(in the rows, 128 means zero)
Each row of numbers stands for one thing and depends on some of the facts below. Use the named rows to name the rest.

How the things are related:
{steza,brofal,domatre,gaflebrel,skepon,balusku,vigisku} zaflen tarul
{flagre,ropur,skekol,nadavum,grerol,drabra,denabus} zaflen droger
{pabe,stepleplo,mutros,kuges,vivek,tukle,plakel} zaflen kastogok
{budra,bukle,gelel,plemil,nekli,ludram,mukun,bagol,tegri,groram} zaflen pluril
{gridrun,zagras,flupal,milek} zaflen fumis
{gagil,vobrar,viskel,grutel} zaflen sedu
{vitem,ripo,drikom,nelan} zaflen vadra
{tegedra,zerim,gebrek,trovabri,gaklek,gaferi,drunuplum,nizus} zaflen ketik
{klaskim,bestor,stikor} zaflen kini
{restal,plozil,fubre,zuran,mitrer,rebris} zaflen tefan
{zemus,flemak,dregroskar,flaskim,maflom} zaflen geka
{suflaplem,duvol,malak,radom,mipes} zaflen mirak
{sibruplam,zuri,liflel,klotro,sobruse,tragriva,sebo} zaflen stesuk
{grupe,zini} zaflen drekla
{saful} zaflen toklal
{grupes,stozom,drevor,tigor} zaflen grali
{saklidres} zaflen lubra
{skulo} zaflen trutriplal
{sufles} zaflen pegras
{drestem,luklo} zaflen vuzomin
{pludros} zaflen gaskir
{nupum} zaflen kanaskal
{pegras} zolor mipes
{steza,vadra} zolor sufles
{steza} zolor nizus
{steza} zolor budra
{bukle,droger} zolor vitem
{bukle} zolor fumis
{vadra,domatre} zolor tragriva
{vadra,zerim,skulo} zolor mutros
{tegedra} zolor gaklek
{tegedra} zolor tarul
{tegedra,zerim} zolor restal
{tegedra} zolor ropur
{tegedra,trovabri,groram} zolor skepon
{tegedra,duvol,drevor} zolor pludros
{stepleplo,drabra,duvol} zolor tefan
{gelel,drabra} zolor tegri
{zerim} zolor drekla
{zerim} zolor flagre
{geka,plemil} zolor viskel
{geka} zolor grupes
{zemus} zolor suflaplem
{zemus} zolor drunuplum
{zemus,plemil} zolor grerol
{vobrar,plozil} zolor toklal
{vobrar,mukun} zolor zini
{plozil} zolor pabe
{plozil,flemak,sebo} zolor saful
{flemak} zolor gaferi
{skekol,sobruse} zolor pluril
{skekol} zolor radom
{skekol,saklidres} zolor gridrun
{trovabri} zolor zagras
{nekli,saklidres,milek} zolor luklo
{stesuk} zolor grutel
{stesuk,skulo,drabra,drikom} zolor drestem
{saklidres} zolor vigisku
{skulo} zolor rebris
{skulo} zolor flaskim
{skulo} zolor tigor
{duvol} zolor plakel
{drevor,sobruse} zolor balusku
{drevor} zolor sibruplam
{zuran,domatre} zolor denabus
{zuran} zolor stikor
{mukun} zolor liflel
{vivek} zolor ripo
{mitrer} zolor gaflebrel
{bagol} zolor klaskim
{bagol} zolor lubra
{kanaskal} zolor dregroskar
{sedu} zolor klotro
{groram} zolor kuges
{sebo} zolor nupum

Named rows:
tigor: [171 131 120 131 133 126 133 123 128 143 113 113 129 122 126 133 114 138
 130 130 133 136 131 132 121 137 132 143]
nekli: [ 48 127 138 115 138 126 154  88 121  96  84 124  99  28 136 121  90 134
 170 158 115 122 126  61 127 163 113 111]
zerim: [129 154 155 101 164 126 125 106 150 129 124 128 128 161 141 170 105 135
 132  93 149 143 137 157  99 127 144 139]
viskel: [173 136 104 127 121 133 113 124 129 132 132 173 121 116 120 136 116 136
 137 102 131 128 152 115 133 164 128 136]
gaflebrel: [186 106 115 104 126 128 133 111  98 149 126  91 124 125 118 125 108 141
 134 114 129 133 148 130 113 169  91 112]
gridrun: [153 126 119 125 124 125 130 123 117 130 113 113 121 105 118 127 112 139
 138 129 129 132 133 112 116 147 122 147]
budra: [120 132 124 136 132 120 124 102 148 126 122 190 118 122 132 125 123 137
 145 164 135 139 139 117 143 139 105 140]
tukle: [147 123 105 114 134 138  99 132 114 166 122 165 133 122 130 140 115 137
 132 142 126 139 117 116  97 115 133 149]
gaferi: [156 138 141 123 134 122 115 111 139 142 120  98 121 184 155 147  96 126
 125 130 151 133 135 114  73 164 139 150]
pluril: [127 106 123 134 124 124 112 111 141 113 115 195 114 111  93  87 110 133
 139 167 133 125 144 131 135 119 123 130]
domatre: [173 140 125  98 168 140 129  88 128 143 129 138 130 116 114 146 105 143
 163  56 129 139 167 181 143 161 102 109]
klaskim: [166 132 116 128 127 127 126 125 124 139 119 127 125 129 121 127 116 138
 132 131 134 136 134 126 120 136 126 146]
flagre: [179 166 125 139 140 131 130 125 109 137 126 131 121 103 117  96 123 136
 127 123 125 132 110 139 128 159 115 164]
mirak: [172 114 115 138 127 131 119 127 127 128 100 126 124 120  96  97 108 134
 127 140 137 129 138 141 120 115 141 144]
tegedra: [ 99 131 157  80 168 117 129 127 145 115 153 141 129 194 114 174 113 143
 128 121 146 138 120 157  62  93 122 133]
sibruplam: [141 107 125 152 132 123 116 128 107 142 134 101 133 125 110 114 139 150
 149 115 140 133 149 133 115 137 133 155]
grutel: [165 131 120 133 127 126 138 121 121 149 112  93 132 116 130 134 115 136
 125 138 135 136 126 131 121 134 132 138]
stepleplo: [101 126 104 104 123 138 104 142 110 179 186 190 129  97 106 146 104 141
 145 157 119 105 113 101  80 156 141 107]
fumis: [172 107 107 128 112 137 119 132 118 114 100 140 125 113 106 108 117 127
 106 140 136 129 138 123 122  93 140 118]
geka: [160 133 105 129 128 142 112 116 138 113 122 181 121 104  97 109  99 126
 137 105 134 118 155 135 137 132 150 114]
grerol: [188 164 110 138 125 138 116 124 109 132 135 170 117  90 126  96 122 131
 128 102 123 122 127 125 141 190 116 148]

Name these rows:
No name comes twice in this set of rows, the named rows included.
[175 153 108 122 140 116 155 139 168 121 126 127 132 150 104 172 120 145
 136 120 134 144 132 143 122 106 129 158]  restal
[182  83 120 116 127 128 122 119 105 138 109 104 125 126  88  89 106 141
 125 136 131 129 144 154 110 122 106 121]  tarul
[158 109 139 120 128 124 105 121 134 127 104 123 121 149 116 108  99 128
 118 131 146 130 138 135 101 127 148 146]  ketik
[127 163 133 139 136 134 172 107 126 169 115  59 146  80 150 153 103 128
 118 140 137 129 104 144 128 137 164 100]  drikom
[123 125 140 170 136 139 152 110 106 159  96  36 146  70 122 110 111 130
 122 140 145 126 123 169 131 113 184 107]  stesuk
[131 178 131 142 122 133 156 126  96 170 169 100 130  49 125 103 104 129
 122 156 124  97  84 132 125 196 142 103]  drabra
[151 151 106 121 131 139 123 118 138 125 138 168 124 117 120 150 109 133
 144  99 131 127 148 122 127 157 135 121]  zemus
[142 172 121 127 145 139 131 122 107 121 133 141 116  80 117 103 113 132
 140 113 119 118 110 125 125 173 112 139]  skekol
[152 144 135 144 124 127 166 113 120 178 105  45 145  75 147 137 109 130
 109 157 138 134 103 143 132 138 160 117]  drestem
[180 153 102 127 126 118 153 137 165 125 121 125 130 144 113 167 115 142
 136 123 135 141 135 124 123 134 133 151]  fubre
[149 130 133 155 156 133 109 111 124 143 118 116 139 115 114 126 138 152
 161  74 142 143 162 170 148 136 144 167]  tragriva
[178 128 113 158 134 136 116 112 141 134  96 106 124 157 110  93  91 125
 133 162 141 126 132 137  92 139 141 139]  toklal
[182  99 119 105 122 126 136 109  89 147 115  75 123 108 120 118 105 142
 138 117 126 131 147 118 111 178  91 119]  vigisku

The same things again, as new rows of numbers:
Known rows:
zuran: [115  77 146 121 174 207  96 128 156 181  96 155 115 166 147 174 118 133
 112 141 121 150 112 194 113 119 153 122]
bagol: [115 119 142 143 141 167 130 117 148 161 154 174 135 178 115 196  89 158
 122 160 141 158 135 172 123 133 172 107]
mukun: [ 79 128 132 179 133 134  84 108 151 190 109 177 137 163 113 200  95 144
 112 169 145 160 151 190 117 143 152 136]
sebo: [ 79  96 146 224 150 134  62 100 140 186  87 173 147 166 147 220 106 132
 121 173 142 139 154 186 115 151 125 147]
zemus: [104 108 155 177 160 161 155  75 142 142 132 164 114 175 144 184  99 126
 113 191 107 148  92 205 111 148 175 120]
plozil: [ 77 112 135 210 157 154  69 110 138 190  65 172 141 148 140 190  77 160
 101 167 136 147 145 201 107 137 146 143]
geka: [112  94 166 185 170 166 162  75 149 143 146 151 114 176 142 184 109 155
 108 196 103 158  99 186 112 162 195 139]
ketik: [103 101 113 146 140 115 165 140 143 165 100 144 124 173 134 188  99 156
 129 199 107 149 125 149 105 138 146 116]
grutel: [139  82 117 133 127 157 109 149 103 150 124 160 117 176 127 169 101  90
 111 180 129 164 138 174 104 187 103 127]
ripo: [121  92 132 149 126 144 123 123 117 131  97 172 127 175 137 174 114 152
 116 176 122 147 131 150 109 142 147 112]
denabus: [132  82 114 151 128 166 120 138 118 166  84 158  99 172 144 162 181 106
 107 140 121 147 120 151 119 140 140 118]
ludram: [114 118 134 136 123 137 115 119 142 160 133 178 130 180 115 185 105 139
 118 168 132 157 131 166 115 138 168 113]
drekla: [134  70 137 115 134 137 132 142 153 161 133 148 123 168 115 168 152 117
 104 169  86 146 151 156  98 152 130 136]
vigisku: [ 98  92 144 116 154 120 129 115 145 152 135 174 119 169 149 161 103  83
  97 184 168 137  96 111  94 148 119  88]
grupe: [119  97 136 156 142 155 116 120 123 148 113 171 127 172 138 180 103 147
 117 176 130 146 127 159 112 140 147 115]
tukle: [124  85 131 138 134 158 143 105 121 148 110 175 122 168 125 188 112 150
 113 183 139 152 146 170 111 116 117 114]
pabe: [ 93 104 112 179 109 103  88  99 129 167  57 179 126 152 123 193 131 149
 103 192 159 151 166 174 102 122 105 152]
dregroskar: [122  95 133 149 136 148 124 123 114 141  96 170 125 173 136 168 117 151
 117 175 131 144 132 152 112 136 150 110]
klaskim: [124 100 128 141 133 146 118 126 113 130 104 174 129 177 131 169 110 160
 117 174 130 148 137 144 109 132 144 109]
budra: [126 102 126  92 129 134  96 140 160 176 117 169 105 187 121 177 160 108
 112 148 124 161 122 166 114 134 148 123]
fubre: [122  95 141 142 150 173 113 121 123 145  90 171 130 168 134 159  92 154
 107 168 123 146 118 171 103 141 158 113]

Which thing is each row?
No name comes twice in this set of rows, the named rows included.
[151  74 138 124 128 142 112 157 112 145 107 160 137 166 100 123  95 121
  98 183  97 154 139 165  83 197 152 137]  tefan
[145  80 132 113 137 164  86 158 114 146  90 161 120 170 124 146 111  98
 104 158 116 158 118 189 100 177 116 128]  rebris
[115  81 159 142 156 167 157 113 141 185 179 166 145 153 116 170  83  83
 113 157 119 129 140 177  97 153 116 107]  drevor
[121  71 152 147 130 109 126 118 128 157 127 178 149 180 115 169 124  62
 120 174 114 121 139 144  94 179 111 114]  sibruplam
[132  59 147 122 166 190 130 138 175 187 137 135 117 165 145 193 136 120
 114 149 111 163 128 188 118 143 133 140]  vadra
[142 110 122 116 106 110 110 151 110 151 153 170 123 181  93 165 108  82
 109 179 129 164 144 172 104 191 128 125]  tegri
[127 103 131 214 141 197 175 124  99 150 150 152 128 164 147 183 101 186
 118 152 132 160 154 127 128 141 188 115]  droger
[133  80 128 123 109 136 147 111 127 152 139 180 129 158 104 168 143 126
 111 176  93 123 166 163  92 112 104 111]  kuges
[104  67 169 146 157 133 143 100 148 183 149 170 155 169 126 180  95  68
 122 157 145 123 124 152 103 173 112 109]  sobruse
[ 79 115 101 193 127  89  88 130 128 169  51 164 126 163 134 189 110 139
 117 193 124 143 143 164 103 140 117 136]  gaferi

The same things again, as new rows of numbers:
Some things and their rows:
malak: [133 136 134 133 120 130 142 141 116 124 115 129 125 124 109 130 119 134
 134 136 138 122 130 127 141 121 135 125 130 136 131 138 122 137 128]
groram: [145 132 139 129 111 132 143 146 107 128 121 127 132 123 110 114 124 173
 133 139 133 114 129 127 129 111 134 120 131 145 148 145 126 141 143]
tragriva: [104 140 124 138 143 126 135 147 111 112 120 138 118 108  97 145 137 131
 131 132 162 130 127 126 145 134 138 132 135 122 138 139 118 142 120]
vadra: [170 125 136 139 115 131 143 152 103 143 122 143 116  94 113 106 105 138
 133 134 128  96 138 128 120 130 126 137  99 135 136 139 136 135 124]
plemil: [147 132 138 128 110 131 142 142 108 130 116 124 126 129 113 109 118 172
 132 139 135 117 132 130 129 109 134 117 129 149 145 145 134 139 141]
grerol: [ 94 146 127 137 132 136 133 146 134 124 125 133 127 115 110 152 118 107
 136 132 134 125 140 135 144 121 140 128 132 132 133 141 112 137 124]
droger: [148 152 122 145 120 160 137 132  82 182 112 147 159 113  76  97  71  91
 159 145 134  84 144 159 112 119 136 112  92 131 163 126 158 147 121]
liflel: [115 138 119 134 147 138 137 126 122 120 100 127  83 124 122 149  92 156
 120 129 173 144 143 147 148 140 136 128 142 133 123 143 134 141 107]
tarul: [138 120 144 144 151 135 124 168 129 125 118 118 139  86 120 129 132  77
 121 126 107 115 135 140 127 147 135 139 110 127 140 134  89 143 106]
balusku: [119 132 139 136 139 135 133 152 130 114 116 116 142 111 111 142 136 104
 129 132 123 130 123 131 142 130 140 129 136 129 137 135  89 144 120]
zagras: [110 140 134 137 135 129 139 143 120 115 128 128 133 119 106 149 133 116
 130 133 134 121 132 127 146 132 139 130 136 125 135 137 105 140 122]
vobrar: [162 130 128 126 112 145 150 120 120 137  94 120  92 130 133 121  65 181
 129 136 148 131 136 142 136 119 130 121 133 152 118 143 141 136 124]
flupal: [131 135 133 133 121 131 142 139 115 124 115 129 125 123 110 129 118 135
 135 136 138 122 130 127 140 121 135 126 130 135 132 138 123 138 127]
kini: [149 128 136 141 128 129 137 150 109 137 124 140 115 101 116 116 111 118
 127 131 129 103 148 134 126 137 130 136 103 131 134 139 134 134 116]
flemak: [163 130 128 126 111 145 151 121 120 137  94 120  90 132 132 123  66 181
 129 136 148 130 135 142 136 120 130 121 133 152 117 143 140 136 123]
restal: [122 141 137 136 130 126 144 145 115 118 128 126 122 129 107 155 144 109
 127 137 135 113 132 128 150 134 139 130 137 123 130 132 105 137 125]
duvol: [154 132 134 130 107 132 148 141 110 130 113 133 125 117 107 117 113 157
 140 139 137 116 121 120 134 113 131 126 126 140 133 138 125 138 136]
ketik: [140 125 137 147 116 132 150 138 120 126 138 148 133 107 112 110 108 136
 128 132 100 120 149 145 127 132 125 132  98  99 137 138 158 133  96]
gebrek: [125 133 134 136 114 132 149 132 123 117 124 134 134 125 107 125 116 146
 135 137 120 134 131 134 140 118 132 123 127 115 134 138 138 136 114]
nekli: [151 132 138 128 107 133 145 145 106 130 120 127 129 122 110 110 121 179
 134 140 134 113 127 126 128 109 133 119 129 146 147 145 129 141 145]
maflom: [133 136 134 132 120 130 142 140 115 124 115 129 123 123 109 129 119 134
 134 136 137 122 130 127 140 121 136 125 130 135 131 138 122 137 127]

Rows to name:
No name comes twice in this set of rows, the named rows included.
[156 131 118 127 120 141 146 123 111 134  87 130  77 120 122 119  71 196
 130 135 176 140 131 140 135 123 129 124 133 149 121 145 153 139 120]  sebo
[102 135 142 130 113  97 106 150 106 126  94 127 141 174 106  65 174  78
 139 145 142 138 154 124 136  88 144  97 108 163 144 143 189 122 134]  bagol
[115 142 127 134 119 138 137 145 129 132 119 135 123 112 110 137 108 126
 140 135 136 123 134 132 137 112 136 126 127 140 133 142 121 136 130]  nadavum
[ 82 135 140 147 145  93  97 160 112 126 109 142 135 148 109  86 175   4
 129 133 133 126 176 131 139 124 144 117  86 139 135 136 179 118 102]  lubra
[138 128 138 132 126 136 135 148 126 122 104 117 134 115 114 123 122 122
 134 135 126 132 121 131 136 121 136 124 130 140 133 137 105 141 124]  brofal
[147 133 124 131 115 129 144 144 102 127 106 143 110 105  96 113 116 173
 141 137 165 127 116 118 132 117 129 129 126 138 136 141 137 140 133]  sobruse
[103 140 139 136 138 129 135 148 117 113 136 121 139 127 110 145 144 133
 122 133 131 118 141 135 142 129 142 124 141 129 150 142 106 143 130]  budra
[104 137 134 140 128 130 145 133 128 109 131 132 139 128 107 140 127 125
 130 134 119 136 137 138 147 127 136 125 132 108 135 137 127 137 107]  drunuplum
[125 136 123 133 129 127 137 143 107 121 108 139 111 113 100 126 124 149
 135 135 166 132 125 124 140 124 134 128 130 133 134 141 135 140 124]  zuri
[149 149 135 133 119 149 144 117  66 155 107 120 179 159  73  91 107 138
 150 152 143 102 128 150 125 115 142  95 127 134 175 126 151 156 135]  bukle
[125 133 135 133 126 127 143 122 112 119 118 131 148 123 116 121  89 137
 140 131 140 117 136 111 143 122 139 128 130 144 128 140 114 140 129]  tukle
[156 130 133 125 115 145 146 125 117 136 101 113  95 138 136 117  77 199
 122 137 145 128 144 149 131 117 132 115 137 156 132 150 142 139 131]  mukun

